Below is a small trained network, with its code and all its weights. Each question gives an input and a target symbol and asks what happens when units are switched off, that is, made to give their printed mean instead of their output.

import numpy as np


def w(rows, s, z=0):
    codes = np.array(rows[::2]) - 128.0
    scale = np.full(codes.shape[1], s)
    scale[-1] = z or s
    return codes * scale


def norm(h):
    return h / np.sqrt((h * h).mean(-1, keepdims=True) + 1e-5)


def f(y):
    return y / 2 * (1 + np.tanh(0.7978845608 * (y + 0.044715 * y**3)))


def softmax(a):
    e = np.exp(a - a.max(-1, keepdims=True))
    return e / e.sum(-1, keepdims=True)


def log_softmax(a):
    a = a - a.max(-1, keepdims=True)
    return a - np.log(np.exp(a).sum(-1, keepdims=True))


def net(x, mask):
    ids = ['ΛΣαγεζξπφψ'.index(c) for c in x.split()]
    T = len(ids)
    res = E[ids] + P[:T]
    r = norm(res)
    for j in range(2):
        rows = slice(4 * j, 4 * j + 4)
        q, k, v = (r @ M[0][rows].T for M in (Q, K, V))
        z = softmax(np.where(np.tri(T) > 0, q @ k.T / 4**0.5, -1e9)) @ v
        o = O[0][rows]
        res = res + np.where(mask[j], z, o[:, -1]) @ o[:, :-1]
    y = f(norm(res) @ A[0][:, :-1].T + A[0][:, -1])
    res = res + np.where(mask[2:6], y, B[0][:, -1]) @ B[0][:, :-1]
    return log_softmax(norm(res)[-1] @ U[:, :-1].T + U[:, -1])


Q, K, V, O, A, B = {}, {}, {}, {}, {}, {}
E = w([
[158,150,77,144],'Λ',
[252,100,148,77],'Σ',
[139,113,135,194],'α',
[121,150,166,138],'γ',
[130,152,80,121],'ε',
[133,143,63,137],'ζ',
[236,146,167,72],'ξ',
[131,83,81,109],'π',
[124,134,54,18],'φ',
[151,150,159,172],'ψ',
],0.014)
P = w([
[66,79,255,146],'0',
[233,127,76,174],'1',
[219,132,77,164],'2',
[194,137,78,169],'3',
[182,141,80,163],'4',
[173,145,82,162],'5',
[166,148,80,154],'6',
[158,144,80,147],'7',
[151,151,80,140],'8',
[148,152,80,134],'9',
[139,153,79,129],'10',
[142,153,78,128],'11',
[142,154,81,125],'12',
],0.0068)
Q[0] = w([
[19,96,85,160],'H1',
[114,192,9,123],'H1',
[168,125,123,27],'H1',
[126,78,149,220],'H1',
[213,115,169,64],'H2',
[108,116,226,237],'H2',
[123,98,41,113],'H2',
[183,99,200,110],'H2',
],0.014)
K[0] = w([
[100,136,39,100],'H1',
[156,229,119,88],'H1',
[111,90,173,84],'H1',
[129,108,82,170],'H1',
[147,129,195,40],'H2',
[199,146,157,180],'H2',
[100,97,8,81],'H2',
[141,100,221,123],'H2',
],0.017)
V[0] = w([
[88,76,201,43],'H1',
[69,48,104,170],'H1',
[114,96,136,141],'H1',
[85,143,114,152],'H1',
[153,14,79,67],'H2',
[107,255,142,99],'H2',
[111,149,193,181],'H2',
[219,112,214,97],'H2',
],0.0086)
O[0] = w([
[161,177,78,157,61],'H1',
[120,177,87,91,1],'H1',
[134,138,110,125,95],'H1',
[151,125,110,97,57],'H1',
[62,193,114,136,206],'H2',
[225,118,4,159,125],'H2',
[149,62,138,152,35],'H2',
[50,92,95,119,178],'H2',
],0.011,0.0046)
A[0] = w([
[91,86,199,191,1],'N1',
[97,74,148,87,39],'N2',
[106,143,170,255,130],'N3',
[206,214,199,126,67],'N4',
],0.0091,0.0083)
B[0] = w([
[251,136,49,96,117],'N1',
[164,165,162,84,97],'N2',
[103,148,28,159,234],'N3',
[173,139,202,192,251],'N4',
],0.012,0.0019)
U = w([
[114,121,134,56,33],'Λ',
[3,145,181,175,188],'Σ',
[121,204,47,94,193],'α',
[176,156,89,221,83],'γ',
[222,150,140,121,66],'ε',
[112,62,224,91,183],'ζ',
[108,36,84,193,171],'ξ',
[138,208,185,104,207],'π',
[166,152,238,192,185],'φ',
[167,120,108,93,4],'ψ',
],0.015,0.0031)

Each question gives the input, a string of symbols that net reads in full, and the target symbol t.
The units are the heads (4 rows each of Q, K, V and O) and the neurons (one row each of A and B). Each row of codes is followed by its name. A weight is (code - 128) times the scale printed after its matrix; where a second scale follows, it is the last column's (O, A, B and U).
mask holds one flag per unit, heads first, then neurons. A switched-off unit (its flag False) gives its mean, the last column of its rows in O or B, instead of its output. The means were averaged over made-up inputs and are rounded, as every weight is.
A unit's drop is (log p(t) with every unit on - log p(t) with that unit switched off) / (log p(t) with every unit on - log p(t) with every unit switched off).
The circuit of an input: a set's keep is (log p(t) with only the set's units on - log p(t) with every unit switched off) / (log p(t) with every unit on - log p(t) with every unit switched off). Starting from all 6 units, units are removed one at a time, each time the one whose removal leaves the highest keep (on an exact tie, the one counted first), for as long as the keep stays at least 0.8.
units of the circuit, in order: the units of the circuit, biggest drop first
top k neurons: the k neurons with the biggest drops, biggest first
which heads matter: for each layer, one digit per head in row order, 1 if its drop is at least 0.15 and else 0, layers parted by /
drop of u: that unit's drop, to one decimal
input ζ π π ζ ε Σ, target ζ: top 2 neurons : [N3, N2]
input ξ ψ ξ ζ ξ γ Λ ε, target φ: units of the circuit, in order : [H2, N4, H1]
input ζ α φ Σ ξ ζ ξ, target ζ: units of the circuit, in order : [H2, N3]
input ξ ψ α, target ξ: which heads matter : 01
input ξ Σ φ ξ ξ ξ Λ φ γ α, target ξ: units of the circuit, in order : [N1, H1]
input φ ξ ε ξ ξ ξ Λ ζ ξ ξ, target φ: units of the circuit, in order : [N4]
input π γ α ζ ψ ξ ξ ζ ζ ξ γ ψ Σ, target π: units of the circuit, in order : [H1, H2]
input π π ξ π π ε ξ, target π: units of the circuit, in order : [H1, H2, N3]
input ξ ε ξ γ π ξ ζ ζ ε, target φ: units of the circuit, in order : [H2, N4]
input φ ζ ζ, target α: units of the circuit, in order : [H2, H1]
input ζ ξ ε π ζ, target Σ: units of the circuit, in order : [H1, H2]
input ζ ζ ξ Σ ζ Λ π α ζ ξ α ψ ψ, target ζ: units of the circuit, in order : [H2, H1]
input ζ ε ξ Λ ζ Λ, target φ: top 2 neurons : [N4, N1]
input γ Λ ξ γ α ξ Σ ξ ζ ξ ξ ζ, target γ: top neuron : [N3]
input ζ ζ Σ, target ζ: drop of N3 : 0.3
input Σ ξ ε Λ ξ ε Λ Σ, target Σ: drop of H2 : 0.9
input φ ζ π γ ζ π φ φ ζ Σ, target φ: drop of H1 : 0.1
